Here is a tiny trained network, its code and every weight. The questions are about switching its units off for an input and a target symbol, where a switched-off unit gives its printed mean instead of its output.

import numpy as np


def w(rows, s, z=0):
    codes = np.array(rows[::2]) - 128.0
    scale = np.full(codes.shape[1], s)
    scale[-1] = z or s
    return codes * scale


def norm(h):
    return h / np.sqrt((h * h).mean(-1, keepdims=True) + 1e-5)


def f(y):
    return np.maximum(y, 0)


def softmax(a):
    e = np.exp(a - a.max(-1, keepdims=True))
    return e / e.sum(-1, keepdims=True)


def log_softmax(a):
    a = a - a.max(-1, keepdims=True)
    return a - np.log(np.exp(a).sum(-1, keepdims=True))


def net(x, mask):
    ids = ['ΔΣζμξπ'.index(c) for c in x.split()]
    T = len(ids)
    res = E[ids] + P[:T]
    u = 0
    for l in range(2):
        r = norm(res)
        for j in range(2):
            rows = slice(2 * j, 2 * j + 2)
            q, k, v = (r @ M[l][rows].T for M in (Q, K, V))
            z = softmax(np.where(np.tri(T) > 0, q @ k.T / 2**0.5, -1e9)) @ v
            o = O[l][rows]
            res = res + np.where(mask[u + j], z, o[:, -1]) @ o[:, :-1]
        u += 2
        y = f(norm(res) @ A[l][:, :-1].T + A[l][:, -1])
        res = res + np.where(mask[u : u + 16], y, B[l][:, -1]) @ B[l][:, :-1]
        u += 16
    return log_softmax(norm(res)[-1] @ U[:, :-1].T + U[:, -1])


Q, K, V, O, A, B = {}, {}, {}, {}, {}, {}
E = w([
[84,111,75,18,150,136,97],'Δ',
[80,159,155,216,102,120,86],'Σ',
[182,146,42,166,204,139,160],'ζ',
[153,139,66,121,48,50,110],'μ',
[38,114,204,99,106,2,123],'ξ',
[112,95,132,159,120,178,187],'π',
],0.023)
P = w([
[214,58,189,125,142,174,104],'0',
[131,187,174,184,128,190,225],'1',
[202,65,176,117,146,166,106],'2',
[68,200,127,133,131,185,200],'3',
[189,77,153,112,143,165,101],'4',
[44,175,77,133,119,139,156],'5',
[185,76,151,116,136,141,89],'6',
[7,122,35,155,97,98,119],'7',
[159,105,138,102,134,151,83],'8',
],0.014)
Q[0] = w([
[42,115,193,150,78,126,143],'0.h0',
[129,178,148,79,62,88,68],'0.h0',
[163,180,131,247,150,98,102],'0.h1',
[107,166,168,215,91,155,80],'0.h1',
],0.012)
K[0] = w([
[7,97,195,170,11,118,141],'0.h0',
[125,163,143,108,52,84,76],'0.h0',
[154,177,133,206,141,128,79],'0.h1',
[115,130,188,191,31,186,80],'0.h1',
],0.015)
V[0] = w([
[146,120,126,149,113,94,200],'0.h0',
[254,160,137,95,140,192,182],'0.h0',
[146,144,22,126,61,122,145],'0.h1',
[48,138,68,139,110,97,82],'0.h1',
],0.0074)
O[0] = w([
[140,115,167,144,124,170,98,252],'0.h0',
[78,52,50,144,89,155,40,150],'0.h0',
[143,68,162,182,2,197,131,249],'0.h1',
[170,62,166,129,246,199,167,90],'0.h1',
],0.0076,0.0021)
A[0] = w([
[136,100,125,153,117,87,86,80],'0.n0',
[216,109,157,113,107,95,109,83],'0.n1',
[151,125,108,125,132,169,116,81],'0.n2',
[250,126,140,113,208,148,73,138],'0.n3',
[159,208,150,150,121,107,181,120],'0.n4',
[94,122,134,152,141,141,30,124],'0.n5',
[87,134,132,140,137,125,150,29],'0.n6',
[74,122,152,141,135,138,133,129],'0.n7',
[151,98,168,132,192,205,169,68],'0.n8',
[160,148,136,129,100,211,122,146],'0.n9',
[61,140,110,140,71,185,162,4],'0.n10',
[132,189,151,114,212,97,94,2],'0.n11',
[109,62,130,92,122,175,65,57],'0.n12',
[58,151,95,123,165,145,133,81],'0.n13',
[146,123,160,106,238,74,66,45],'0.n14',
[180,118,146,52,90,127,49,17],'0.n15',
],0.016,0.004)
B[0] = w([
[181,137,164,120,91,169,139,190],'0.n0',
[149,220,147,168,102,91,136,199],'0.n1',
[120,112,116,113,99,111,171,179],'0.n2',
[91,110,50,44,59,245,115,199],'0.n3',
[153,170,113,84,185,155,178,217],'0.n4',
[143,96,111,99,151,224,170,187],'0.n5',
[111,129,82,123,105,150,114,153],'0.n6',
[114,145,25,140,114,166,153,188],'0.n7',
[213,87,171,87,168,130,191,189],'0.n8',
[133,179,128,120,124,108,203,223],'0.n9',
[94,122,129,109,134,91,81,254],'0.n10',
[110,122,116,206,81,176,50,177],'0.n11',
[179,119,125,115,160,136,172,239],'0.n12',
[136,103,136,201,131,64,82,180],'0.n13',
[104,101,167,106,101,169,73,188],'0.n14',
[249,129,91,147,145,103,46,200],'0.n15',
],0.012,0.0071)
Q[1] = w([
[64,144,245,15,97,135,77],'1.h0',
[204,157,223,34,37,111,142],'1.h0',
[142,38,122,253,101,216,39],'1.h1',
[172,148,226,22,22,84,95],'1.h1',
],0.0056)
K[1] = w([
[82,139,250,68,104,174,131],'1.h0',
[194,186,127,2,59,148,179],'1.h0',
[154,84,163,104,20,149,102],'1.h1',
[111,136,54,157,170,71,88],'1.h1',
],0.0077)
V[1] = w([
[182,2,25,154,160,246,147],'1.h0',
[112,40,170,116,213,181,142],'1.h0',
[197,112,142,126,53,117,112],'1.h1',
[77,79,133,247,117,129,122],'1.h1',
],0.0058)
O[1] = w([
[111,254,246,42,189,133,210,248],'1.h0',
[106,247,23,138,126,73,153,2],'1.h0',
[195,161,114,182,135,47,73,202],'1.h1',
[164,183,109,104,165,104,162,30],'1.h1',
],0.0067,0.0032)
A[1] = w([
[154,94,150,116,135,180,156,133],'1.n0',
[158,181,117,80,150,108,193,178],'1.n1',
[85,121,104,63,114,138,168,98],'1.n2',
[100,168,105,149,177,130,103,23],'1.n3',
[183,138,203,105,177,113,224,72],'1.n4',
[80,136,142,125,172,105,106,52],'1.n5',
[98,139,108,133,89,99,163,175],'1.n6',
[135,60,122,154,171,158,130,98],'1.n7',
[155,126,142,146,107,191,74,26],'1.n8',
[153,131,108,114,131,68,156,190],'1.n9',
[152,199,202,118,167,117,195,3],'1.n10',
[114,65,253,105,140,79,38,47],'1.n11',
[125,146,152,189,115,153,186,124],'1.n12',
[108,203,113,98,170,118,207,119],'1.n13',
[101,160,109,117,154,102,168,126],'1.n14',
[143,77,115,144,132,113,47,134],'1.n15',
],0.016,0.0057)
B[1] = w([
[103,131,138,142,150,82,131,210],'1.n0',
[87,89,131,125,115,116,120,254],'1.n1',
[152,155,94,177,140,113,137,212],'1.n2',
[155,129,78,125,97,114,105,144],'1.n3',
[65,144,169,89,139,76,238,223],'1.n4',
[160,149,96,148,117,144,142,140],'1.n5',
[128,113,121,95,167,164,130,204],'1.n6',
[105,165,165,134,142,96,144,164],'1.n7',
[130,149,148,157,154,115,134,178],'1.n8',
[135,152,141,172,157,138,131,204],'1.n9',
[50,103,113,61,176,129,251,185],'1.n10',
[114,99,81,114,49,130,111,163],'1.n11',
[157,128,140,125,140,94,106,186],'1.n12',
[183,123,166,163,107,97,87,244],'1.n13',
[159,121,158,114,96,146,124,188],'1.n14',
[114,110,168,128,91,116,125,181],'1.n15',
],0.019,0.0098)
U = w([
[163,91,141,1,174,106,51,46],'Δ',
[92,159,204,119,147,190,71,92],'Σ',
[125,168,23,102,116,130,138,115],'ζ',
[224,160,150,157,108,80,85,77],'μ',
[62,71,128,95,40,91,62,110],'ξ',
[90,149,181,68,138,65,161,250],'π',
],0.0084,0.0024)

Each question gives the input, a string of symbols that net reads in full, and the target symbol t.
The units are the heads (2 rows each of Q, K, V and O) and the neurons (one row each of A and B). Each row of codes is followed by its name. A weight is (code - 128) times the scale printed after its matrix; where a second scale follows, it is the last column's (O, A, B and U).
mask holds one flag per unit, layer by layer, with each layer's heads first. A switched-off unit (its flag False) gives its mean, the last column of its rows in O or B, instead of its output. The means were averaged over made-up inputs and are rounded, as every weight is.
A unit's drop is (log p(t) with every unit on - log p(t) with that unit switched off) / (log p(t) with every unit on - log p(t) with every unit switched off).
The circuit of an input: a set's keep is (log p(t) with only the set's units on - log p(t) with every unit switched off) / (log p(t) with every unit on - log p(t) with every unit switched off). Starting from the 12 units with the biggest drops (on a tie, the unit counted first), units are removed one at a time, each time the one whose removal leaves the highest keep (on an exact tie, the one counted first), for as long as the keep stays at least 0.8.
circuit, biggest first: the units of the circuit, biggest drop first
unit that matters most: the unit with the biggest drop
k most important neurons: the k neurons with the biggest drops, biggest first
k most important neurons of layer l: the k neurons of layer l with the biggest drops, biggest first
which heads matter: for each layer, one digit per head in row order, 1 if its drop is at least 0.15 and else 0, layers parted by /
input Σ π π μ ζ π μ π, target ξ: unit that matters most -> 0.n10
input Δ ξ ξ π π π π ξ, target ζ: which heads matter -> 11 / 10
input ζ μ ζ μ μ μ Σ μ, target ξ: which heads matter -> 00 / 00
input π μ ξ π, target μ: 3 most important neurons of layer 0 -> (0.n10; 0.n8; 0.n7)
input Σ π μ Σ μ π μ Σ, target ζ: 2 most important neurons of layer 0 -> (0.n11; 0.n9)
input μ μ μ μ, target ξ: which heads matter -> 00 / 10
input μ Σ ζ π μ Σ, target μ: which heads matter -> 10 / 00
input μ Δ Σ ξ μ Σ Δ Σ, target ζ: 2 most important neurons -> (0.n11; 0.n4)
input μ ξ ζ μ, target μ: 2 most important neurons -> (0.n4; 1.n2)
input ζ Δ ξ ξ, target μ: 2 most important neurons -> (0.n4; 0.n10)
input ζ ζ μ π π π ζ π, target ξ: circuit, biggest first -> (0.n10; 1.n4)
input ξ π μ π ζ ζ, target μ: which heads matter -> 10 / 10
input μ μ μ π Σ Δ ξ ζ μ, target μ: which heads matter -> 00 / 00
input μ Δ μ ξ π π μ Δ, target μ: which heads matter -> 11 / 10
input Σ Δ μ ζ μ ζ ζ, target ζ: unit that matters most -> 0.n3
input π ξ π ξ, target μ: 4 most important neurons of layer 0 -> (0.n4; 0.n11; 0.n12; 0.n9)
input Σ ξ π π μ π, target ζ: which heads matter -> 11 / 00
input π Δ ξ π Δ μ ξ Δ, target ζ: 2 most important neurons -> (1.n13; 0.n15)
input Δ μ ζ π μ π Σ μ, target ζ: 4 most important neurons -> (1.n13; 0.n15; 0.n13; 1.n1)
input μ ζ ξ, target ξ: most important neuron -> (1.n11)
input μ μ π μ ζ π ξ, target ξ: which heads matter -> 00 / 10
input ζ π ξ Σ π π, target ζ: which heads matter -> 01 / 00
input μ ξ μ π ζ π, target μ: 3 most important neurons -> (0.n10; 0.n8; 0.n12)
input μ π μ π π ζ μ ζ, target μ: which heads matter -> 01 / 10
input ζ Σ μ Σ, target μ: 2 most important neurons -> (0.n4; 1.n13)
input π μ μ Δ ζ ξ ξ μ, target ζ: 4 most important neurons of layer 1 -> (1.n13; 1.n4; 1.n6; 1.n10)
input μ π Δ ξ ζ Δ, target μ: unit that matters most -> 0.h1
